Each row comes from the steps of one path. Every step used is in the known rows, and no mark comes twice. Write the path behind each row, first mark first.
Known rows:
pape-ninus-geso-regav-daru-mefe-gumok: [-130  141  172  181  186   72   77  151 -238  -84 -127   15 -369  225
 -114  -15  196 -143  134  119 -231    7 -177  -40 -178  102  -47  -48
   27  143   96  172 -215   32    0 -448 -115  251  153   -2  -41  114
   94 -136 -185 -151   93  147 -103  258]
zegoz-vefamu-geso-daru-mefe-pape-ninus: [ 188 -304  104  172  184  143  123  193    9  103   73   -7   30  205
 -133  159  160   30   24  241 -153   80 -168  220 -134   42  154 -327
  346  245  217  -63  347  249  261   51   20  121 -158 -282 -172  -32
 -270  137 -268 -132  230 -285 -108  -34]
pape-gumok-mefe-ninus-geso-vefamu-daru: [ -25   93   -2  -36  -13   78  -26  303   52  255   46  -25  -28   67
 -180   39  155  168  402   30  -78  172  140 -278  -39   18  164 -398
   90  137  303 -239  156  105    8  -69  127  107   -6  350  144  -29
 -294  239  102  249  182 -187  106  -61]
daru-geso-pape-kamo-zegoz-gumok-vefamu: [ 125  167  297 -224  110 -302  -43 -143  -47 -137 -106  193  430 -146
   45   -8 -604 -312 -191 -122  -90  375 -292   -6 -276 -168  -78  305
  428 -136 -123  -61  252 -249 -257  -24 -160 -142 -280 -216 -171 -178
  103 -232   17 -183  298  342  -27   19]
gumok-vefamu-geso-daru-zegoz-kamo-pape: [ 160 -110    4 -241  404    5  192 -293 -258  299   33  386  324 -150
  245  130 -330   56  -16  -52   41 -118 -143  -93 -143 -315  249  -92
  198    2 -302   12  183 -142   25  353  -66  299 -183 -198    0  -62
 -140  -71 -149   11  355  -32  106  -19]
daru-mefe-ninus-gumok-zegoz-kamo: [  81 -378  -54   -1  132 -124  294   60 -165  397  122  248  296   29
  -19  -54 -187  321  195  115   10   59  175 -216   11   78   32 -160
  411   37   57  -78  325   -9  168   -7    0   72   43 -260   33   63
  -19 -307  -90 -372   12  297   63   19]
regav-vefamu-daru-zegoz-kamo-pape-gumok-mefe-ninus: [ 235 -531   79   -3  173 -143  -19    3 -323   25   -5  -86  376   48
  -35   84    9   30  250  -42 -141 -249  155 -551 -190  -68   14 -168
  209  121 -196  -15  -51  -89   36   89  -11  574  -20   18  112   94
  -76 -151 -285   22   32 -128  -11  168]
geso-daru-ninus-pape-gumok-vefamu: [ -41  195  166 -290  -15  165  145  139  -91 -105 -169  507  224   60
  202  -99 -214  -74  -21  106 -128   52  -74   70  -48  -22  -45  -70
   71  259   30  137  -50 -293 -138  140  135  144 -448 -134   -9  131
   18  -14 -329  141  319  376  144 -142]
gumok-zegoz-daru-geso: [  22 -137   44 -315   91 -184  104   43 -305  191  257  430  340  117
  172   33 -126  -43   88  182  -24   44  -59  227   76 -101  204  -12
  582 -140 -132 -168  345  185 -103  108   57  -76 -216 -203  -91  -30
 -223 -238  365 -155  459   75  129   27]
mefe-gumok-kamo-pape-geso-regav-zegoz-vefamu: [-349 -142   41   63   41  -73  -53   89 -343   19   52  -37   77  106
 -116   44 -258 -573  -30  259 -268  162 -151   -2  -78   -5   12  280
 -243  424  -20  -81  209  226   43  -16  159   11  -53 -253 -438   76
   42 -589  100 -389  329  368    5  319]
kamo-zegoz-gumok-mefe: [ -23   68  268 -195 -158 -108   76  -28  -83  159  -55  164  381 -135
  -49  -10 -297 -101 -150    3 -159  218 -160 -121  -75   99  137 -122
  334 -201 -227  -23  288  158   56   34 -137  -24 -283 -143   86 -244
 -131 -205  -31  -55  264   69 -152 -128]
vefamu-geso-daru-mefe-gumok-zegoz-kamo-pape: [ 167 -151  -75   57  220  197  419  -69  -92  360  -38  305  131 -140
   27   33 -196  186  135  -57  -26  -71 -197 -124  -13 -220  -87 -100
  436  211 -141  130   72  -46  126  235 -104  116 -195 -310   -8  -26
 -196  -49   42 -266  354   -8 -141 -117]
gumok-vefamu-geso-daru-zegoz-kamo-pape-ninus: [ 191 -130   42 -175  365  -84  130 -252 -310  182   -7  283  191  -32
   39  245 -216  -33   23  -89 -138 -161 -251 -182 -222 -324  222 -172
  202  151 -155   28   87 -332   50  322 -106  481 -149 -132   -6   27
  -11  -59 -422  -31  302 -127    5   78]
ninus-geso-vefamu-daru: [-172  129  164   -6  123   95   64  130 -107  360  -41  266 -101  111
   94   69  119  215  106  126   93   36  227  249 -102   -4  290 -344
  106  -76  124 -241  251  160  144  160  -12  -32  -61  218  134  -87
 -353   58  405  230  275  -68  389  -61]
vefamu-geso-pape-ninus: [  75  -25   96   -5 -169  122   95  -59 -326   43  -95   86  106   50
  -84  -82 -107  -27 -271  139 -105   63   56  326  -77  -18  364 -338
  320  222   35   62  248   -5   40   11 -115  210 -132    6   10 -271
 -287 -134  -84    9  537  -72   39  125]
ninus-geso-zegoz-vefamu-daru-mefe: [  17  -61  238  -18  266   80  164  135  -75  435  -48  174  140  324
    4   -7  171  168  369  -17  184  283   13  217 -113   47  125 -325
  191 -195  305 -322  442  223  316  -33  110 -104 -111 -124   67 -135
 -315  -21  241  176   94 -224  448   31]
regav-daru-geso-zegoz-vefamu: [ -91  273  178 -103   70   17   59  -48 -451  -95  285  277  282  137
   77  158  -65  -66 -152  107 -136  112 -174  315  -92  -42  301  240
  204 -243   18 -200  619  438  105  102  161  -12  -73 -261 -297  -95
 -188 -325  190 -134  194   -2  170   75]
kamo-geso-zegoz-daru-ninus: [-383  174  246 -106   94   29   86 -123 -239  -51   59  334  402  255
 -159   -5 -128   16   94 -108  213   23 -150  343  -10 -198   78   20
  561 -259   54 -198  402  211  149  406   41  -20 -283 -354  -97 -123
 -480 -235 -250 -162  281 -155  301   82]
geso-vefamu-daru-mefe-ninus-pape: [ -48 -190  185   81  229  221   91  230   10  209  103  107  238  -49
  193  197  124  477   17  277   22  -94  378  312  -58  178  125 -170
  177  186  263  -72  267  224  188  -48  -73  112   15 -204    7   43
 -328  293   41   24  118  164  235 -191]
pape-geso-ninus-gumok-vefamu-daru-zegoz: [ -10  140  174 -147  211 -152   -6   11 -319  130   11  317  321  149
  -76  181 -206 -207  146   55  164  110  252 -280 -160  127  321  -95
  -79  118   45   84  234  -97    5 -142   89  134  -46  114  -12  203
  118   64  -27  227  118  243   95  119]
vefamu-daru-ninus-pape-geso-zegoz-gumok: [-250  138   72 -265   31   80  290  -33 -260 -219 -169  453  399  313
   60   26 -187 -119  -44  -34  203   53  -18  215  -13  131  257 -169
  296  212  198 -110  559  -16   44  305  206   16   13  -10  -25  144
   84 -117 -193   99  126  134   77 -132]
regav-vefamu-daru-ninus-gumok-mefe-pape-geso-zegoz: [  16  190 -196  235   59  364   26  102 -296 -112 -197  -74  301  187
 -309  215   25  -98  213  -27   51 -105  238  -85 -227  122  182 -122
  220  331  155  -28  371   76 -138  246   90  180  -24  254 -148  246
  157  -10 -205  210 -235  -42 -111    8]
zegoz-kamo-geso-ninus-gumok-mefe-pape: [-142  147   40  303 -170  137  105 -131   -7  -11   68 -122  238  -74
 -179   48 -217   14 -168  -83  267   76  139 -297 -175  -89   23 -149
  107   21  196   95  347   82  133  226 -177 -204 -379 -171   98   52
 -302    7 -192 -265  -77 -200 -150 -155]
geso-daru-mefe-gumok-kamo: [ -74   74  155  -67 -134  323  259   39   64  244   62  213    2   66
  107 -143 -105  124 -145  200  -73   22 -218  265 -144   76 -218   51
  175  212  153   12  107  176  288  -72 -104 -131 -159 -351  112 -157
 -155 -125  164 -185   72  307 -106 -155]
daru-mefe-pape-geso-regav-vefamu: [   6 -158  -35  300  211  197  -16  120 -240 -175 -106  147   78  113
  -50  -26  -45 -200   -8  474  -25  -89  117  216 -330   46  282   83
  329   94   69 -103  113  319 -113 -255  -67  134  116 -142 -146  104
   94 -357   -9  -46  310  288  -49  101]
vefamu-geso-daru-ninus-pape-gumok: [  -2   84  206 -165  -64  342  401  139  -86  -98 -230  368   94  120
  103 -110 -100   34 -135  115 -135  121  -27  216  -43  -14  140 -273
  274  311   49  176  199  -59  -65  208  106  166 -246  -52   20  108
 -212  -71 -363  101  494   64  111  -94]
geso-regav-zegoz-kamo-pape-gumok-vefamu-daru: [ 197 -311 -201  -45   68  -80   42  142 -611  220 -236  247  421  -12
  234   40 -401 -374  241 -116   61   26   22 -243 -308   99   14  -16
 -172  250 -479  -70  117 -201 -359   71   55  439  -95 -145 -166  106
 -133 -407   41 -114  458  161  293   95]
regav-vefamu-geso-daru-ninus-pape-gumok-zegoz: [ 277   27 -128 -182   67  356  204  230 -302  -19 -208  361  153  -10
   -7   17 -134 -189   49  137  -99 -157  -44    0  -73 -136   27 -248
  186  281  -79  132  -12 -184 -383  125  149  374 -324   -6   33  147
  -28 -262 -235   52  420  129  101 -118]
regav-daru-mefe-ninus: [ -29 -156  139    6   36  -50   13  189 -305  -18  258  163  279  -97
  270   37   30  215 -108  390 -180  -20  142  151    3   87  182   20
  338  -86 -136  -23  217  341  154 -208   18  136   88 -239  -62 -106
 -197 -181  -66 -216  120  321  -66  -25]
kamo-zegoz-gumok-mefe-ninus-geso: [-198   13  174 -164   61 -271  -65   65  155  190   45 -104  174  -98
 -112   -6 -166  -44    9   34 -107  337  -70 -371   31 -135  212 -270
  177 -218   41 -144  216  -28   32  -24  -12 -103 -203  182   86 -187
 -108    1  -54 -147   22   65 -197 -117]
gumok-vefamu-geso-regav: [  88  156 -271 -298  167  243   19   18 -403  320  -32  313  372  -21
  162   80 -426 -237   32  114   28  175  130  152   33   55  477  -66
  131  111 -127  -59  194  129 -313 -253  -22  169   21  -88  -36 -139
 -139 -255   63  -59  616  212  250   48]
vefamu-daru-ninus-pape-kamo-zegoz: [-153  -25  628  -32  -57  -43  101  115 -141  -35 -289   43  374   43
  183   69  -92  -15  -59    1  -81  164  276  282  -74   90 -183   -6
  380  219   44   53  152 -210  -42  279 -298   94 -177 -144   94  230
  -65 -169 -240 -195  188  180  315  -36]
geso-ninus-gumok-mefe-pape-kamo-zegoz: [ -56  281  466  417 -268   53   51  -63  161   45  -56 -351  316 -234
 -243  116 -233 -130  -88  -24   -2  297  213 -135 -111   51 -189  106
  150  191  211  125  190   11  -56   -4 -428  -85 -316  -57  -34  109
 -145   67 -242 -160   85   24 -190 -148]
ninus-gumok-kamo-zegoz: [-217  -68  346  -56 -152    6  164   69 -116  403  -76  -14   87  -54
  -40   -6 -259   40 -280  194 -203  297  177  186 -131   85   44    7
   69   40 -110  -43  378   15  138  167 -205  -34 -345  -81   39  -72
  -84 -502    6 -275   78  284    0   77]
kamo-geso-vefamu-daru: [-232  175  160   67    9  103  -64   99 -224  174   47  300  137    5
 -102  152  -10  166   45   63  124  -45  190  263 -232  -11  214 -149
  267  -92   16 -276  312  314  208  248 -114   22 -141 -166   43 -101
 -494 -109  223  -89  344 -147  306    0]
zegoz-kamo-geso-regav-vefamu: [-135  -14  -79   94   92   84  -49 -123 -451  -44 -113  262   91   93
  -37 -100 -310 -238 -197   -6  239 -187  -29   71 -396 -185  253   35
  115 -195  -81 -177  134  124  -81  115 -126  138  -67 -285   61  -90
 -251 -675    5 -353  304   87  367  188]
gumok-vefamu-daru-ninus-geso-regav-zegoz: [  41  127 -192 -206  275   43 -142  299 -543  233 -252  201  372  193
  241  130 -176 -326  424   28  127  128   67  -85 -229  108   70 -197
 -178    8 -196  -60   54 -184 -421 -139  133  203   42   47  -80   97
   25 -161  137   69  164  262  493  -26]
geso-regav-daru-mefe-ninus-gumok-zegoz-kamo-pape: [  76 -328 -285  189  312 -123  190  123 -442  135   41   65  259 -164
   93   93 -220  175  312   81   68  -87   27 -184  -52   59 -101   86
   23  164 -243   79  105   21  -69  -38  -86  412   60 -428 -283  122
   64 -308 -340 -330   45  233 -155   97]
geso-regav-daru-zegoz-kamo-pape-ninus: [ -69 -185  208   66  169 -220   96 -237 -654 -200  -18  143  112  103
   60   91  -47 -100   -7   74 -105 -323 -213    6 -250    5   50   77
   44   64 -273   85   11   -8   72  110 -251  685  148 -339 -106  108
   84 -424 -510 -164  256  -71  -23  274]
mefe-gumok-vefamu-geso: [ -64  115  -24 -259  141  194   55  -40 -193  326   79  269  228  -22
   73  106 -295 -179 -161   80 -253  122  265  -78  236  -10  359  -26
  306  213 -152  116   68   39  -95 -145   43    3 -107  138    1  -57
 -132 -117  174 -281  402  329   58  104]
regav-vefamu-daru-geso-zegoz-kamo-pape-gumok-mefe: [ 319   16  -39   64   39  234  200  -35 -384  -41 -185  104  341   70
  -51  185 -138    5  154 -268 -151  -19  -98 -236 -432 -224   94   39
  350   -9  -36 -126  276  -70 -124  253   -8  257 -192   15   15   61
  -91 -269   41  187  164 -235   84   29]
mefe-pape-geso-daru: [-298  103   59  149 -200   43   55  -43  -38 -106  114  325   -6   17
   43 -168  -42  -86 -248  380  112  -38   36  349 -135  -77  394  -91
  234  265  117 -219  377  223  124  341    2  -90 -130   36 -136   24
 -159  -45  184  -94  357  137 -200 -141]
kamo-zegoz-vefamu-geso-ninus: [ -71   24  451  -35   66  -40    1   92 -187  236   59    1  342   23
 -137  205 -254 -184 -273  129  -62  381   55   50   73  -85  351  -88
  101 -243   29   73  447  235  144   48    5  -50 -407 -166  -66 -235
 -490  -71    7 -159  500  -96  212  -57]

Which path is each row?
[-113 -299  -27 -166  400 -300  -96  -75 -251  280  151  110  352  107
  -75  131 -211   65  197 -176  245  -38  311 -458 -186  -10  157 -156
   86   29  -98 -140  288 -184  102  178    5  237    9  -85   28  180
  -81 -126 -204 -458 -238   53  175  253]
mefe-ninus-gumok-vefamu-daru-zegoz-kamo-geso
[ -10  -29  436  239  101 -258 -101  107   16  -67  -34 -272  -14 -295
   65 -166  -17   62  -50  118   -2  248  -57   86 -221 -222 -202   72
  211 -120   38  -34  104  -83  -64 -122 -232   24 -103  -62  -56 -171
 -167  -82 -113 -190   34  165  -54   72]
regav-daru-mefe-ninus-geso-pape-kamo-zegoz
[ 207 -265 -281   80  -28  109  161   71 -400  119  -50 -148  409 -167
  -53   46 -351 -214  171  -56 -170  157  -59 -432 -166  -62  199 -114
   72  301 -215  -16  286   79 -321  -55   51  424  145  -92 -188   15
 -272 -353 -284 -227  515  -60    2   87]
vefamu-geso-regav-zegoz-kamo-pape-gumok-mefe-ninus
[-103  371   69  293 -118  278   92  -39  -36  -64 -147 -204  461   97
 -363  152  -57   17  457 -333  208  162  179  -25 -203   82 -308  -39
  470  339  322 -185  358   49  -14  275 -254   13  -37 -160  -49  254
  -96  -45 -435 -197 -182 -320    6    6]
vefamu-daru-ninus-gumok-mefe-pape-kamo-geso-zegoz
[-104 -105  -82  -73  433 -108   87   43  -19  234  194  252  266   84
 -158   72 -224   11  221  -15   96  190   21  -25   11  -69  346   73
  300  109  204 -194  493   67  -12  -30  278  -28  -52  -18 -329   54
  -87   28 -211   12   41  325   29  222]
pape-geso-zegoz-daru-mefe-ninus-gumok-vefamu
[ 282   53 -122 -114  228  276   34   68 -320   98   11  107  187 -248
  198   20 -213  -72 -199   73 -114   -7  -10   14   21   65   39   50
  185  151 -359  383   33   99 -202 -323   34  118 -172 -105 -104 -234
 -130   78   75  -65  201  254 -167   71]
regav-daru-mefe-gumok-vefamu-geso-pape
[   6 -115  257  298  157  -31  -71  196 -214   69  -91  -62  214  192
 -229   23  -81 -438  406 -185   93  182 -104  -74 -394  230 -387  157
  114  232   50 -144  119  306    1 -326 -101   33  200 -568 -265  160
 -289 -385   35 -564  211   37  400  366]
pape-kamo-geso-regav-zegoz-vefamu-daru-mefe-gumok
[-108  107 -228   29   27  204 -193   71 -226 -202   29  -32  149 -118
   -2   -9 -143 -296 -138  271  -11 -126  186  -11 -126  -64  469  -11
 -139  370  301  -43   51  109 -319 -239   17  172   68   73  -92  109
   94 -170 -106   20  227  380    1   78]
gumok-mefe-ninus-pape-geso-regav-vefamu
[-169   12  205   63   68 -150  -32   36 -390 -198  -77  155  385  163
  -43  -41 -278 -463  232 -121  177   57 -251  206 -282  -60 -225  179
  368   -5 -126 -161  201  171 -268   87  -62   86   73 -505 -274  100
 -354 -565 -313 -369  430   79  477  270]
pape-kamo-geso-regav-zegoz-daru-ninus
[ 326  152   60  -22 -136  473  134  124 -182  -45 -114  -11  224 -167
   22  117 -169 -264 -276   97 -142   44  173 -187  -73  -89  257 -236
    2  178  117  289   36   33 -323 -296   31  144 -362  142  216   -2
 -252  -68 -150  279  443   18   54 -122]
regav-vefamu-geso-ninus-pape-gumok-mefe
[   0  -75 -170 -291  270 -138  -31  -10 -100  176   39  -54  309  251
  -32  -40  -46 -108  498  -72  344   68  -73 -348  -68  230  144 -405
  -67   35  112 -179  129  117  -72 -352    3  267  332   34  114  -45
    1  162  -80   94  -12 -155  -20  -14]
vefamu-daru-zegoz-gumok-mefe-ninus-geso-regav
[ 314 -145 -294 -185  331  203  186   80   66  202   50  308  351  -95
  228  138 -316  -49  -18  135  113   78 -180   23  -79   36  161 -209
  370   91 -179  -36  326  132 -103  -62   89  -26 -171 -204  -77 -140
 -117  173  -71  -55  192   71 -275 -331]
zegoz-gumok-vefamu-geso-daru-mefe-pape
[ 300 -415  -78   68   57  126  283  224 -185  332   10  278  235  106
  -68   46   27  233  401  136  112 -122   45 -100 -135  230 -232 -218
  530  135   -3 -212  365  163   19  157  -16  247  -34 -219  150  120
 -178  -64  117 -141  220 -238   30 -248]
geso-vefamu-daru-mefe-pape-gumok-zegoz-kamo
[-273 -141  241    3  326  148  300  -80  181  372   41  -56  -52  125
   39   -8   23  136  158   -5   -8  151 -163  221   97 -284 -252   56
  264   43  189  -88  113   38  245   96  -37 -178 -360 -122   -6 -115
 -266  -56   50  -42   28  -17  -23   85]
ninus-geso-zegoz-daru-mefe-gumok-kamo-pape
[  96  -81  391 -111    4 -129  -69  370  -64   60 -402 -200  123  249
 -277 -179   82  -96  371 -163  -72  451 -194 -256 -136   57 -238 -415
   75  -59   49  117  114 -173   26  146  131   59 -568   46   42 -167
 -183  163 -166  333  106 -368  144   96]
kamo-zegoz-vefamu-daru-ninus-geso-pape-gumok-mefe
[-101 -241  367   42 -117 -182  -35  108 -138  203 -122 -298  -54  124
 -357  -47 -161 -136 -268   66 -195  286 -123  177 -186   98 -124 -111
 -191  213  119   43  346 -144  241  192 -105   87 -552 -209 -174 -215
  -78 -298 -264 -195  -15   19  -30  280]
geso-pape-ninus-gumok-kamo-zegoz-vefamu
[-306 -113  194 -308  234  -81   36  187 -143  214 -173  -73   48  306
   59  -55 -175 -186  105   84  113  275 -276  259  -29 -103 -128  -46
   82 -165   12  -66  209  -57 -144  189  -28  -19 -308 -133   30 -105
 -154 -275 -164  -86  130    5  223   35]
gumok-kamo-zegoz-daru-ninus-geso-regav
[ -21 -153  204   98    9   -9  197   16   72  -61  -26 -110  310  155
    8   -5  -52  -39  197  -81  -37   80  100   65  133  158 -263  -53
  582  355   74  104  190  110  -56  218  -82  -75 -130 -116 -148  208
  -98   17 -476  -15  -14  -26  -18  114]
zegoz-daru-ninus-gumok-mefe-pape-kamo
[  50  -47   38  -87  311   37   57  -56   98  220   81   -7  146  104
  -65  164  164  103  339   42  188 -119  -17 -214 -115  181   -1 -421
  179  -41   47 -172  269  262   73   21  -43  123   66  134  153   11
  -76  352   77  257 -104 -407 -117 -211]
ninus-geso-vefamu-daru-zegoz-gumok-mefe-pape
